Here is a tiny trained network, its code and every weight. The questions are about switching its units off for an input and a class, where a switched-off unit gives its printed mean instead of its output.

import numpy as np


def w(rows, s, z=0):
    codes = np.array(rows[::2]) - 128.0
    scale = np.full(codes.shape[1], s)
    scale[-1] = z or s
    return codes * scale


def f(y):
    return np.maximum(y, 0)


def log_softmax(a):
    a = a - a.max(-1, keepdims=True)
    return a - np.log(np.exp(a).sum(-1, keepdims=True))


def net(x, mask):
    res = np.array(x, float).reshape(1, 7) / 4 @ E
    y = f(res @ A[0][:, :-1].T + A[0][:, -1])
    res = res + np.where(mask, y, B[0][:, -1]) @ B[0][:, :-1]
    return log_softmax(res[-1] @ U[:, :-1].T + U[:, -1])


A, B = {}, {}
E = w([
[153,176,176,182,75,165,118,198,224,178,140],'x0',
[170,167,183,164,182,99,5,124,64,108,106],'x1',
[122,126,123,135,134,127,128,131,129,133,124],'x2',
[131,121,127,134,112,129,118,121,126,120,137],'x3',
[186,70,98,137,127,187,131,177,139,40,43],'x4',
[128,137,131,118,146,123,143,145,124,137,123],'x5',
[133,133,137,117,124,129,133,131,121,125,130],'x6',
],0.013)
A[0] = w([
[57,105,88,79,192,71,98,48,28,99,124,27],'n1',
[90,126,106,76,142,68,118,65,102,137,133,158],'n2',
[172,156,149,126,198,125,20,136,77,95,95,33],'n3',
[177,121,166,145,207,105,62,136,114,97,140,141],'n4',
[65,191,126,102,123,62,158,46,134,173,190,119],'n5',
[144,227,184,168,139,118,19,155,105,195,137,111],'n6',
[132,147,166,160,177,123,69,146,76,100,98,164],'n7',
[162,44,59,36,93,119,150,144,155,106,122,137],'n8',
[208,112,95,145,129,171,102,183,149,74,40,13],'n9',
[92,55,60,78,132,140,157,119,118,62,78,132],'n10',
[75,198,182,179,140,111,72,149,145,157,166,101],'n11',
[136,167,150,137,53,186,110,254,221,165,128,56],'n12',
[63,144,125,94,121,65,152,51,108,207,208,39],'n13',
[105,112,94,88,171,74,125,55,55,94,136,254],'n14',
[78,167,133,108,132,98,147,69,131,157,174,227],'n15',
[169,118,166,149,157,84,85,111,110,118,75,44],'n16',
[103,196,148,171,133,124,79,128,143,194,104,96],'n17',
[166,153,165,177,202,118,63,121,76,104,89,140],'n18',
[123,90,97,62,138,146,140,116,108,110,85,116],'n19',
[138,143,159,164,168,118,67,144,76,88,102,33],'n20',
[131,89,82,108,138,185,166,106,101,94,97,131],'n21',
[96,123,104,112,76,129,185,133,171,177,153,46],'n22',
[194,204,204,132,117,82,63,117,144,188,171,114],'n23',
[144,182,139,192,124,86,124,139,112,109,193,103],'n24',
],0.0069,0.0081)
B[0] = w([
[178,254,142,108,10,67,105,63,77,246,202,207],'n1',
[149,149,181,214,106,140,172,119,149,167,172,197],'n2',
[119,114,249,194,127,186,192,136,199,93,177,194],'n3',
[163,168,144,146,84,111,133,103,130,167,212,199],'n4',
[143,135,201,210,147,163,222,119,157,132,164,211],'n5',
[95,75,52,29,149,74,41,126,50,97,80,228],'n6',
[174,135,129,125,67,78,132,118,114,160,137,207],'n7',
[88,66,110,121,172,131,113,175,131,68,73,196],'n8',
[205,215,184,152,46,99,159,2,132,251,249,179],'n9',
[63,121,95,76,193,131,80,132,96,63,89,206],'n10',
[93,143,108,70,140,92,53,133,61,94,75,194],'n11',
[154,135,234,249,129,147,230,121,222,168,172,209],'n12',
[93,53,197,213,185,221,216,167,248,57,137,197],'n13',
[110,65,140,172,212,223,212,198,209,78,119,253],'n14',
[203,227,151,116,70,63,115,118,77,186,185,220],'n15',
[117,76,149,195,143,214,193,213,212,104,134,159],'n16',
[95,121,94,91,126,105,87,119,63,114,110,177],'n17',
[162,174,182,147,106,88,172,106,143,195,180,216],'n18',
[104,104,117,91,135,137,114,143,113,118,84,170],'n19',
[103,76,181,224,177,194,208,143,226,96,141,169],'n20',
[102,106,88,109,178,111,96,170,101,95,94,183],'n21',
[235,170,180,124,61,53,91,53,91,208,228,170],'n22',
[99,107,68,56,180,114,26,147,61,101,100,212],'n23',
[98,129,83,115,155,100,94,159,67,94,114,162],'n24',
],0.0066,0.014)
U = w([
[119,78,141,175,177,254,189,153,185,96,125,202],'0',
[162,216,131,131,63,58,128,78,108,187,154,2],'1',
[73,92,47,19,182,108,53,143,70,71,38,222],'2',
],0.015,0.00049)

Each question gives the input, the list of numbers given to net, and the class t.
The units are the neurons (one row each of A and B). Each row of codes is followed by its name. A weight is (code - 128) times the scale printed after its matrix; where a second scale follows, it is the last column's (A, B and U).
mask holds one flag per neuron, in row order. A switched-off neuron (its flag False) gives its mean, the last column of its row in B, instead of its output. The means were averaged over made-up inputs and are rounded, as every weight is.
A unit's drop is (log p(t) with every unit on - log p(t) with that unit switched off) / (log p(t) with every unit on - log p(t) with every unit switched off).
The circuit of an input: a set's keep is (log p(t) with only the set's units on - log p(t) with every unit switched off) / (log p(t) with every unit on - log p(t) with every unit switched off). Starting from the 12 units with the biggest drops (on a tie, the unit counted first), units are removed one at a time, each time the one whose removal leaves the highest keep (on an exact tie, the one counted first), for as long as the keep stays at least 0.8.
circuit, biggest first: the units of the circuit, biggest drop first
k most important neurons: the k neurons with the biggest drops, biggest first
drop of u: that unit's drop, to one decimal
input [-8,8,5,-4,3,-3,2], class 0: 3 most important neurons -> [n14 n20 n3]
input [2,6,-7,6,-1,3,-4], class 2: circuit, biggest first -> [n6 n23]
input [-7,2,-7,1,1,4,0], class 0: 2 most important neurons -> [n14 n9]
input [-7,0,-2,-1,-4,-8,8], class 0: circuit, biggest first -> [n14]
input [0,-2,2,-3,-3,-2,-1], class 0: 2 most important neurons -> [n1 n9]
input [0,0,8,-5,2,-6,2], class 2: 4 most important neurons -> [n12 n13 n5 n3]
input [0,-5,-7,-5,-6,6,2], class 0: 4 most important neurons -> [n13 n1 n5 n9]
input [6,2,5,-8,5,3,-3], class 1: 2 most important neurons -> [n14 n9]
input [-2,6,3,-8,1,2,2], class 0: 2 most important neurons -> [n20 n3]
input [8,-1,-4,-3,0,-3,-6], class 1: 2 most important neurons -> [n14 n13]
input [0,-7,-2,8,-6,1,-6], class 0: 4 most important neurons -> [n13 n1 n5 n9]
input [-4,0,-5,8,-4,-8,-7], class 0: 2 most important neurons -> [n14 n13]
input [6,-5,0,-6,-1,4,8], class 1: 2 most important neurons -> [n14 n22]
input [-3,-4,8,6,-5,-7,-7], class 0: circuit, biggest first -> [n13]
input [7,-1,-4,-5,0,-4,3], class 1: drop of n12 -> 0.1
input [-1,-2,8,3,-7,1,-6], class 0: drop of n13 -> 1.8
input [4,5,3,-7,5,6,-3], class 1: drop of n9 -> 0.3
